Below is a small trained network, with its code and all its weights. Each question gives an input and a class and asks what happens when units are switched off, that is, made to give their printed mean instead of their output.

import numpy as np


def w(rows, s, z=0):
    codes = np.array(rows[::2]) - 128.0
    scale = np.full(codes.shape[1], s)
    scale[-1] = z or s
    return codes * scale


def norm(h):
    return h / np.sqrt((h * h).mean(-1, keepdims=True) + 1e-5)


def f(y):
    return y / 2 * (1 + np.tanh(0.7978845608 * (y + 0.044715 * y**3)))


def log_softmax(a):
    a = a - a.max(-1, keepdims=True)
    return a - np.log(np.exp(a).sum(-1, keepdims=True))


def net(x, mask):
    res = np.array(x, float).reshape(1, 4) / 4 @ E
    u = 0
    for l in range(4):
        y = f(norm(res) @ A[l][:, :-1].T + A[l][:, -1])
        res = res + np.where(mask[u : u + 3], y, B[l][:, -1]) @ B[l][:, :-1]
        u += 3
    return log_softmax(norm(res)[-1] @ U[:, :-1].T + U[:, -1])


A, B = {}, {}
E = w([
[68,229,48],'x0',
[227,161,135],'x1',
[217,149,224],'x2',
[2,145,70],'x3',
],0.0066)
A[0] = w([
[135,72,84,2],'L0N0',
[120,254,78,133],'L0N1',
[205,65,110,191],'L0N2',
],0.0074,0.0032)
B[0] = w([
[151,114,138,91],'L0N0',
[113,249,124,253],'L0N1',
[145,100,97,216],'L0N2',
],0.013,0.0027)
A[1] = w([
[103,66,255,251],'L1N0',
[84,40,98,88],'L1N1',
[36,78,173,37],'L1N2',
],0.0084,0.0016)
B[1] = w([
[148,84,79,253],'L1N0',
[125,179,151,185],'L1N1',
[121,157,246,182],'L1N2',
],0.013,0.0031)
A[2] = w([
[24,66,115,26],'L2N0',
[74,2,152,3],'L2N1',
[123,60,123,118],'L2N2',
],0.0094,0.002)
B[2] = w([
[96,168,254,203],'L2N0',
[68,94,181,251],'L2N1',
[94,177,84,184],'L2N2',
],0.0072,0.0021)
A[3] = w([
[171,254,119,151],'L3N0',
[78,136,122,5],'L3N1',
[164,198,41,83],'L3N2',
],0.0094,0.0014)
B[3] = w([
[199,142,44,253],'L3N0',
[122,163,247,140],'L3N1',
[105,149,120,201],'L3N2',
],0.016,0.0045)
U = w([
[255,54,159,145],'0',
[164,42,182,150],'1',
[138,130,167,7],'2',
[107,182,93,157],'3',
[4,141,184,110],'4',
[128,202,85,188],'5',
[70,70,185,139],'6',
[155,164,123,40],'7',
],0.017,0.012)

Each question gives the input, the list of numbers given to net, and the class t.
The units are the neurons (one row each of A and B). Each row of codes is followed by its name. A weight is (code - 128) times the scale printed after its matrix; where a second scale follows, it is the last column's (A, B and U).
mask holds one flag per neuron, layer by layer. A switched-off neuron (its flag False) gives its mean, the last column of its row in B, instead of its output. The means were averaged over made-up inputs and are rounded, as every weight is.
A unit's drop is (log p(t) with every unit on - log p(t) with that unit switched off) / (log p(t) with every unit on - log p(t) with every unit switched off).
The circuit of an input: a set's keep is (log p(t) with only the set's units on - log p(t) with every unit switched off) / (log p(t) with every unit on - log p(t) with every unit switched off). Starting from all 12 units, units are removed one at a time, each time the one whose removal leaves the highest keep (on an exact tie, the one counted first), for as long as the keep stays at least 0.8.
units of the circuit, in order: the units of the circuit, biggest drop first
top k neurons: the k neurons with the biggest drops, biggest first
k most important neurons of layer l: the k neurons of layer l with the biggest drops, biggest first
drop of u: that unit's drop, to one decimal
input [-6,5,2,7], class 1: units of the circuit, in order => [L3N0 L0N1]
input [3,-5,-2,6], class 4: units of the circuit, in order => [L3N0 L3N1]
input [-3,1,3,7], class 1: units of the circuit, in order => [L0N1]
input [-4,6,6,7], class 1: units of the circuit, in order => [L0N1 L3N0]
input [-4,8,-7,1], class 1: top 4 neurons => [L0N1 L0N2 L3N0 L0N0]
input [4,-8,-8,4], class 4: units of the circuit, in order => [L3N0 L2N0]
input [4,-7,7,-4], class 0: top 2 neurons => [L0N1 L0N2]
input [-2,3,-2,1], class 1: top 4 neurons => [L0N1 L0N2 L0N0 L3N0]
input [-3,-8,4,-1], class 6: top 3 neurons => [L3N0 L2N1 L2N2]
input [1,-7,1,-6], class 6: 2 most important neurons of layer 2 => [L2N1 L2N2]
input [-6,-6,1,0], class 6: top 2 neurons => [L3N0 L2N1]
input [0,-3,-7,1], class 6: top 2 neurons => [L3N0 L0N1]
input [-1,-3,-7,0], class 6: top 2 neurons => [L0N1 L3N0]
input [-3,-6,2,-2], class 6: units of the circuit, in order => [L3N0]
input [-5,5,2,6], class 1: top 3 neurons => [L0N1 L3N0 L2N1]
input [1,-4,-8,5], class 4: drop of L3N0 => 0.1
input [-2,-3,-4,-3], class 6: drop of L0N1 => 1.4
input [-2,-2,-7,5], class 4: drop of L1N2 => 0.0
